Below is a small trained network, with its code and all its weights. Each question gives an input and a target symbol and asks what happens when units are switched off, that is, made to give their printed mean instead of their output.

import numpy as np


def w(rows, s, z=0):
    codes = np.array(rows[::2]) - 128.0
    scale = np.full(codes.shape[1], s)
    scale[-1] = z or s
    return codes * scale


def norm(h):
    return h / np.sqrt((h * h).mean(-1, keepdims=True) + 1e-5)


def softmax(a):
    e = np.exp(a - a.max(-1, keepdims=True))
    return e / e.sum(-1, keepdims=True)


def log_softmax(a):
    a = a - a.max(-1, keepdims=True)
    return a - np.log(np.exp(a).sum(-1, keepdims=True))


def net(x, mask):
    ids = ['Φβεηθλ'.index(c) for c in x.split()]
    T = len(ids)
    res = E[ids] + P[:T]
    u = 0
    for l in range(3):
        r = norm(res)
        for j in range(3):
            rows = slice(2 * j, 2 * j + 2)
            q, k, v = (r @ M[l][rows].T for M in (Q, K, V))
            z = softmax(np.where(np.tri(T) > 0, q @ k.T / 2**0.5, -1e9)) @ v
            o = O[l][rows]
            res = res + np.where(mask[u + j], z, o[:, -1]) @ o[:, :-1]
        u += 3
    return log_softmax(norm(res)[-1] @ U[:, :-1].T + U[:, -1])


Q, K, V, O = {}, {}, {}, {}
E = w([
[168,102,73,140],'Φ',
[141,182,255,149],'β',
[85,104,75,142],'ε',
[97,136,64,118],'η',
[160,109,215,196],'θ',
[153,164,88,107],'λ',
],0.017)
P = w([
[132,113,157,97],'0',
[172,183,93,228],'1',
[147,157,104,182],'2',
[139,154,109,178],'3',
[163,57,163,37],'4',
[135,109,114,102],'5',
[140,112,122,105],'6',
[147,189,151,235],'7',
[112,113,116,117],'8',
[102,127,138,113],'9',
[248,66,148,70],'10',
[194,86,87,121],'11',
[208,90,112,130],'12',
],0.012)
Q[0] = w([
[127,188,112,252],'0.h1',
[135,106,226,208],'0.h1',
[119,188,109,208],'0.h2',
[111,107,162,79],'0.h2',
[99,115,214,65],'0.h3',
[93,192,205,162],'0.h3',
],0.025)
K[0] = w([
[122,51,185,2],'0.h1',
[118,176,249,140],'0.h1',
[136,81,133,32],'0.h2',
[163,143,121,192],'0.h2',
[101,223,94,169],'0.h3',
[118,191,100,16],'0.h3',
],0.023)
V[0] = w([
[179,98,37,166],'0.h1',
[181,139,188,103],'0.h1',
[5,201,165,101],'0.h2',
[174,248,140,49],'0.h2',
[103,150,87,151],'0.h3',
[103,143,176,161],'0.h3',
],0.031)
O[0] = w([
[135,113,32,139,252],'0.h1',
[221,99,158,110,86],'0.h1',
[5,177,179,139,33],'0.h2',
[113,251,57,86,69],'0.h2',
[142,108,187,97,120],'0.h3',
[171,164,149,153,87],'0.h3',
],0.022,0.025)
Q[1] = w([
[98,154,112,156],'1.h1',
[87,102,3,165],'1.h1',
[168,156,131,210],'1.h2',
[128,115,107,111],'1.h2',
[151,143,232,113],'1.h3',
[123,175,110,79],'1.h3',
],0.033)
K[1] = w([
[109,87,95,172],'1.h1',
[169,70,4,202],'1.h1',
[46,167,170,112],'1.h2',
[141,121,98,154],'1.h2',
[81,117,48,50],'1.h3',
[88,69,114,131],'1.h3',
],0.031)
V[1] = w([
[204,114,77,92],'1.h1',
[100,36,45,115],'1.h1',
[100,160,8,106],'1.h2',
[40,43,98,254],'1.h2',
[184,176,170,182],'1.h3',
[118,137,188,219],'1.h3',
],0.026)
O[1] = w([
[107,165,172,182,202],'1.h1',
[29,117,48,156,253],'1.h1',
[216,151,113,64,178],'1.h2',
[151,1,159,109,214],'1.h2',
[47,132,101,152,127],'1.h3',
[85,136,89,94,129],'1.h3',
],0.021,0.025)
Q[2] = w([
[113,120,114,71],'2.h1',
[116,253,167,158],'2.h1',
[113,98,139,166],'2.h2',
[172,70,93,127],'2.h2',
[216,149,238,135],'2.h3',
[155,161,108,174],'2.h3',
],0.027)
K[2] = w([
[177,117,72,105],'2.h1',
[184,138,91,252],'2.h1',
[119,92,100,162],'2.h2',
[167,117,120,226],'2.h2',
[44,76,47,47],'2.h3',
[175,118,158,186],'2.h3',
],0.023)
V[2] = w([
[78,134,55,97],'2.h1',
[173,137,150,64],'2.h1',
[168,119,28,57],'2.h2',
[31,109,121,142],'2.h2',
[95,164,125,179],'2.h3',
[135,142,155,252],'2.h3',
],0.032)
O[2] = w([
[97,149,202,97,152],'2.h1',
[75,77,77,110,107],'2.h1',
[135,74,173,4,253],'2.h2',
[104,184,171,135,132],'2.h2',
[168,88,166,123,57],'2.h3',
[228,101,112,183,134],'2.h3',
],0.021,0.017)
U = w([
[207,67,63,119,104],'Φ',
[119,187,130,170,254],'β',
[80,41,172,195,129],'ε',
[73,133,153,76,150],'η',
[172,117,109,251,50],'θ',
[170,193,79,71,73],'λ',
],0.015,0.0059)

Each question gives the input, a string of symbols that net reads in full, and the target symbol t.
The units are the heads (2 rows each of Q, K, V and O). Each row of codes is followed by its name. A weight is (code - 128) times the scale printed after its matrix; where a second scale follows, it is the last column's (O and U).
mask holds one flag per head, layer by layer. A switched-off head (its flag False) gives its mean, the last column of its rows in O, instead of its output. The means were averaged over made-up inputs and are rounded, as every weight is.
A unit's drop is (log p(t) with every unit on - log p(t) with that unit switched off) / (log p(t) with every unit on - log p(t) with every unit switched off).
The circuit of an input: a set's keep is (log p(t) with only the set's units on - log p(t) with every unit switched off) / (log p(t) with every unit on - log p(t) with every unit switched off). Starting from all 9 units, units are removed one at a time, each time the one whose removal leaves the highest keep (on an exact tie, the one counted first), for as long as the keep stays at least 0.8.
units of the circuit, in order: the units of the circuit, biggest drop first
most important unit: the unit with the biggest drop
heads that matter: for each layer, one digit per head in row order, 1 if its drop is at least 0.15 and else 0, layers parted by /
drop when u is switched off: that unit's drop, to one decimal
input λ Φ η, target λ: heads that matter : 010 / 000 / 000
input β η Φ η ε Φ Φ θ Φ ε ε ε, target β: most important unit : 0.h1
input β Φ β Φ ε β, target β: heads that matter : 100 / 010 / 000
input θ Φ Φ β ε, target θ: units of the circuit, in order : (0.h1; 1.h2; 2.h2)
input λ ε θ Φ ε η, target λ: units of the circuit, in order : (0.h2; 1.h2; 0.h3)
input β η λ β λ θ ε η ε Φ Φ, target β: units of the circuit, in order : (0.h1; 0.h2; 1.h2; 0.h3)
input θ Φ Φ Φ λ, target θ: units of the circuit, in order : (0.h1; 1.h2; 2.h2)
input λ Φ η Φ Φ β η θ Φ λ, target λ: heads that matter : 010 / 010 / 000
input θ β β, target θ: heads that matter : 000 / 010 / 000
input ε Φ β β ε ε, target β: units of the circuit, in order : (0.h2; 2.h2)
input λ Φ Φ θ Φ λ, target λ: units of the circuit, in order : (0.h2; 1.h2)
input β β Φ, target β: heads that matter : 110 / 010 / 000
input η ε ε β λ β θ Φ Φ Φ, target η: units of the circuit, in order : (0.h2; 2.h1)
input ε ε Φ ε β β λ η Φ θ ε, target ε: heads that matter : 011 / 010 / 000
input ε θ Φ λ, target ε: units of the circuit, in order : (0.h2)
input β λ ε η, target β: units of the circuit, in order : (0.h2; 2.h2)
input Φ η Φ Φ Φ η ε ε Φ Φ Φ, target ε: heads that matter : 010 / 101 / 000
input β Φ Φ Φ θ Φ Φ ε ε Φ λ, target β: units of the circuit, in order : (0.h1; 0.h3; 0.h2; 1.h2)
input λ λ Φ ε η β Φ η, target η: units of the circuit, in order : (0.h2; 2.h1)
input η θ θ β, target η: units of the circuit, in order : (0.h2)
input θ Φ ε Φ Φ λ η Φ Φ Φ Φ Φ, target θ: drop when 0.h1 is switched off : 0.9
input λ Φ Φ Φ θ ε β β, target λ: drop when 1.h2 is switched off : 0.1
input ε η ε ε Φ η ε λ ε, target η: drop when 1.h3 is switched off : 0.3
input ε θ Φ Φ λ, target ε: drop when 0.h2 is switched off : 1.3
